Below are the code and all the weights of a small trained network. Each question names an input and a class and asks about switching units off, where a switched-off unit gives its printed mean instead of its output.

import numpy as np


def w(rows, s, z=0):
    codes = np.array(rows[::2]) - 128.0
    scale = np.full(codes.shape[1], s)
    scale[-1] = z or s
    return codes * scale


def f(y):
    return y / 2 * (1 + np.tanh(0.7978845608 * (y + 0.044715 * y**3)))


def log_softmax(a):
    a = a - a.max(-1, keepdims=True)
    return a - np.log(np.exp(a).sum(-1, keepdims=True))


def net(x, mask):
    res = np.array(x, float).reshape(1, 7) / 4 @ E
    y = f(res @ A[0][:, :-1].T + A[0][:, -1])
    res = res + np.where(mask, y, B[0][:, -1]) @ B[0][:, :-1]
    return log_softmax(res[-1] @ U[:, :-1].T + U[:, -1])


A, B = {}, {}
E = w([
[151,170,119],'x0',
[152,188,73],'x1',
[110,136,155],'x2',
[68,140,143],'x3',
[109,188,56],'x4',
[3,146,105],'x5',
[170,104,156],'x6',
],0.0064)
A[0] = w([
[121,139,113,77],'neuron 0',
[130,138,2,133],'neuron 1',
[11,170,128,222],'neuron 2',
[165,204,39,237],'neuron 3',
[144,194,95,8],'neuron 4',
[46,3,157,252],'neuron 5',
[90,129,101,73],'neuron 6',
[65,138,132,68],'neuron 7',
[98,63,103,253],'neuron 8',
[104,155,107,133],'neuron 9',
[55,40,160,40],'neuron 10',
[183,74,202,76],'neuron 11',
[219,142,79,94],'neuron 12',
[137,220,11,227],'neuron 13',
[165,172,124,77],'neuron 14',
[166,109,100,110],'neuron 15',
[222,132,4,253],'neuron 16',
[92,152,131,148],'neuron 17',
[145,87,144,188],'neuron 18',
[178,134,94,123],'neuron 19',
[94,130,129,4],'neuron 20',
[138,52,155,251],'neuron 21',
[122,75,178,54],'neuron 22',
[139,42,102,177],'neuron 23',
[145,118,87,3],'neuron 24',
[165,156,167,246],'neuron 25',
[83,6,70,69],'neuron 26',
],0.011,0.002)
B[0] = w([
[90,187,115,125],'neuron 0',
[133,158,162,194],'neuron 1',
[175,130,80,253],'neuron 2',
[66,57,123,228],'neuron 3',
[167,192,141,149],'neuron 4',
[205,162,195,235],'neuron 5',
[166,167,58,142],'neuron 6',
[147,192,18,160],'neuron 7',
[186,118,142,166],'neuron 8',
[114,99,78,149],'neuron 9',
[147,188,168,183],'neuron 10',
[122,124,174,187],'neuron 11',
[129,69,125,189],'neuron 12',
[85,113,134,253],'neuron 13',
[51,125,177,140],'neuron 14',
[64,88,155,140],'neuron 15',
[81,67,222,241],'neuron 16',
[152,144,84,152],'neuron 17',
[190,94,170,153],'neuron 18',
[120,96,154,154],'neuron 19',
[140,186,38,125],'neuron 20',
[180,130,180,185],'neuron 21',
[224,169,114,150],'neuron 22',
[176,107,173,152],'neuron 23',
[71,165,138,119],'neuron 24',
[161,1,159,164],'neuron 25',
[176,173,111,152],'neuron 26',
],0.0049,0.0061)
U = w([
[60,96,50,3],'0',
[50,65,68,124],'1',
[200,211,40,31],'2',
[204,41,58,47],'3',
[152,62,156,253],'4',
[169,2,132,235],'5',
[173,188,188,53],'6',
],0.0083,0.002)

Each question gives the input, the list of numbers given to net, and the class t.
The units are the neurons (one row each of A and B). Each row of codes is followed by its name. A weight is (code - 128) times the scale printed after its matrix; where a second scale follows, it is the last column's (A, B and U).
mask holds one flag per neuron, in row order. A switched-off neuron (its flag False) gives its mean, the last column of its row in B, instead of its output. The means were averaged over made-up inputs and are rounded, as every weight is.
A unit's drop is (log p(t) with every unit on - log p(t) with that unit switched off) / (log p(t) with every unit on - log p(t) with every unit switched off).
The circuit of an input: a set's keep is (log p(t) with only the set's units on - log p(t) with every unit switched off) / (log p(t) with every unit on - log p(t) with every unit switched off). Starting from the 12 units with the biggest drops (on a tie, the unit counted first), units are removed one at a time, each time the one whose removal leaves the highest keep (on an exact tie, the one counted first), for as long as the keep stays at least 0.8.
units of the circuit, in order: the units of the circuit, biggest drop first
unit that matters most: the unit with the biggest drop
top k neurons: the k neurons with the biggest drops, biggest first
drop when u is switched off: that unit's drop, to one decimal
input [1,8,4,-8,7,8,-1], class 1: unit that matters most	neuron 3
input [7,2,2,-8,8,-6,-7], class 5: units of the circuit, in order	[neuron 16; neuron 3]
input [-7,-6,1,2,-6,-2,4], class 6: units of the circuit, in order	[neuron 5; neuron 10; neuron 22; neuron 3]
input [1,8,1,-7,8,3,-7], class 1: units of the circuit, in order	[neuron 3; neuron 13]
input [6,-4,-6,2,1,3,-1], class 2: top 2 neurons	[neuron 16; neuron 3]
input [6,8,4,-2,-7,-8,0], class 5: top 3 neurons	[neuron 25; neuron 12; neuron 16]
input [6,2,7,3,-2,4,-5], class 2: top 2 neurons	[neuron 16; neuron 2]
input [-6,-7,-1,-4,6,6,8], class 6: top 3 neurons	[neuron 5; neuron 10; neuron 3]
input [-8,-6,-2,2,-8,-1,6], class 6: drop when neuron 10 is switched off	0.2
input [-7,2,-8,-5,6,-8,-2], class 5: drop when neuron 12 is switched off	0.1
input [3,8,-7,8,-8,6,-8], class 2: drop when neuron 2 is switched off	0.2
input [1,5,7,6,-7,4,-7], class 2: drop when neuron 19 is switched off	0.0
